Here is a tiny trained network, its code and every weight. The questions are about switching its units off for an input and a target symbol, where a switched-off unit gives its printed mean instead of its output.

import numpy as np


def w(rows, s, z=0):
    codes = np.array(rows[::2]) - 128.0
    scale = np.full(codes.shape[1], s)
    scale[-1] = z or s
    return codes * scale


def norm(h):
    return h / np.sqrt((h * h).mean(-1, keepdims=True) + 1e-5)


def f(y):
    return y / 2 * (1 + np.tanh(0.7978845608 * (y + 0.044715 * y**3)))


def softmax(a):
    e = np.exp(a - a.max(-1, keepdims=True))
    return e / e.sum(-1, keepdims=True)


def log_softmax(a):
    a = a - a.max(-1, keepdims=True)
    return a - np.log(np.exp(a).sum(-1, keepdims=True))


def net(x, mask):
    ids = ['ΛΞΣΦΨαδηθμπτω'.index(c) for c in x.split()]
    T = len(ids)
    res = E[ids] + P[:T]
    r = norm(res)
    for j in range(2):
        rows = slice(2 * j, 2 * j + 2)
        q, k, v = (r @ M[0][rows].T for M in (Q, K, V))
        z = softmax(np.where(np.tri(T) > 0, q @ k.T / 2**0.5, -1e9)) @ v
        o = O[0][rows]
        res = res + np.where(mask[j], z, o[:, -1]) @ o[:, :-1]
    y = f(norm(res) @ A[0][:, :-1].T + A[0][:, -1])
    res = res + np.where(mask[2:6], y, B[0][:, -1]) @ B[0][:, :-1]
    return log_softmax(norm(res)[-1] @ U[:, :-1].T + U[:, -1])


Q, K, V, O, A, B = {}, {}, {}, {}, {}, {}
E = w([
[70,81,99,233,135],'Λ',
[161,127,151,82,111],'Ξ',
[191,93,90,106,34],'Σ',
[109,172,122,115,79],'Φ',
[172,116,147,47,175],'Ψ',
[247,202,154,85,121],'α',
[185,44,54,186,151],'δ',
[67,11,166,131,73],'η',
[136,112,112,250,112],'θ',
[195,79,153,41,114],'μ',
[196,140,27,120,166],'π',
[133,171,173,90,151],'τ',
[165,26,43,169,202],'ω',
],0.016)
P = w([
[84,136,139,192,96],'0',
[132,165,170,58,163],'1',
[61,82,63,23,114],'2',
[105,158,139,177,94],'3',
[132,172,169,51,165],'4',
[73,106,36,4,60],'5',
[112,165,136,174,94],'6',
],0.014)
Q[0] = w([
[7,113,158,145,182],'h0',
[81,65,145,114,64],'h0',
[155,137,36,132,193],'h1',
[136,121,109,227,118],'h1',
],0.02)
K[0] = w([
[52,96,108,154,171],'h0',
[45,74,117,109,4],'h0',
[170,139,68,163,229],'h1',
[94,107,101,225,122],'h1',
],0.018)
V[0] = w([
[136,166,162,166,213],'h0',
[255,104,172,140,150],'h0',
[130,153,142,40,107],'h1',
[123,131,145,181,36],'h1',
],0.007)
O[0] = w([
[124,181,239,246,2,111],'h0',
[111,86,196,166,58,254],'h0',
[12,97,80,185,146,216],'h1',
[165,163,203,206,82,96],'h1',
],0.0076,0.0039)
A[0] = w([
[88,109,143,88,150,79],'n0',
[83,57,78,209,98,75],'n1',
[104,73,201,166,243,107],'n2',
[94,146,155,247,128,2],'n3',
],0.012,0.0081)
B[0] = w([
[197,86,114,250,214,163],'n0',
[151,182,166,52,234,152],'n1',
[154,241,101,159,37,120],'n2',
[78,70,36,54,155,248],'n3',
],0.014,0.0016)
U = w([
[105,134,65,77,197,187],'Λ',
[95,68,93,88,60,144],'Ξ',
[195,123,86,67,39,1],'Σ',
[68,239,60,111,67,23],'Φ',
[84,233,129,169,179,135],'Ψ',
[125,107,166,187,58,184],'α',
[142,91,170,173,184,183],'δ',
[123,174,207,31,158,112],'η',
[100,103,88,223,126,172],'θ',
[147,52,176,117,144,131],'μ',
[185,206,56,168,110,69],'π',
[6,165,144,158,147,181],'τ',
[180,175,126,140,197,106],'ω',
],0.013,0.0063)

Each question gives the input, a string of symbols that net reads in full, and the target symbol t.
The units are the heads (2 rows each of Q, K, V and O) and the neurons (one row each of A and B). Each row of codes is followed by its name. A weight is (code - 128) times the scale printed after its matrix; where a second scale follows, it is the last column's (O, A, B and U).
mask holds one flag per unit, heads first, then neurons. A switched-off unit (its flag False) gives its mean, the last column of its rows in O or B, instead of its output. The means were averaged over made-up inputs and are rounded, as every weight is.
A unit's drop is (log p(t) with every unit on - log p(t) with that unit switched off) / (log p(t) with every unit on - log p(t) with every unit switched off).
The circuit of an input: a set's keep is (log p(t) with only the set's units on - log p(t) with every unit switched off) / (log p(t) with every unit on - log p(t) with every unit switched off). Starting from all 6 units, units are removed one at a time, each time the one whose removal leaves the highest keep (on an exact tie, the one counted first), for as long as the keep stays at least 0.8.
units of the circuit, in order: the units of the circuit, biggest drop first
unit that matters most: the unit with the biggest drop
top k neurons: the k neurons with the biggest drops, biggest first
which heads matter: for each layer, one digit per head in row order, 1 if its drop is at least 0.15 and else 0, layers parted by /
drop when u is switched off: that unit's drop, to one decimal
input π Σ Λ, target Λ: units of the circuit, in order => (h0)
input θ Φ Φ Φ Ξ, target δ: which heads matter => 01
input Σ η θ θ θ α, target Λ: which heads matter => 11
input π Φ π α μ, target μ: which heads matter => 11
input α Ξ α, target Ξ: units of the circuit, in order => (h1, h0, n1)
input μ α Φ α δ, target Σ: units of the circuit, in order => (h1, n2, h0)
input Φ Ψ Σ Ξ Σ α, target Λ: units of the circuit, in order => (h0, h1)
input α π Ξ Σ τ, target Ψ: units of the circuit, in order => (h1, n2, n0)
input Ξ α α α η, target θ: units of the circuit, in order => (n0, h0, n2)
input π Σ π Ψ, target Ψ: units of the circuit, in order => (h1, n2, n1, h0)
input Σ π μ α ω, target π: which heads matter => 10
input π π Ξ, target Λ: which heads matter => 10
input ω π Σ Σ Ψ, target ω: which heads matter => 11
input α α π ω, target ω: unit that matters most => n1
input μ α α, target Ξ: top 2 neurons => (n1, n0)
input α θ θ θ α η, target Λ: drop when n2 is switched off => 0.0
input μ α Λ Σ, target Σ: drop when h0 is switched off => 1.0
input α π Ψ Σ, target Σ: drop when h1 is switched off => 0.8
input α Σ α α α α Λ, target Λ: drop when n3 is switched off => 1.0
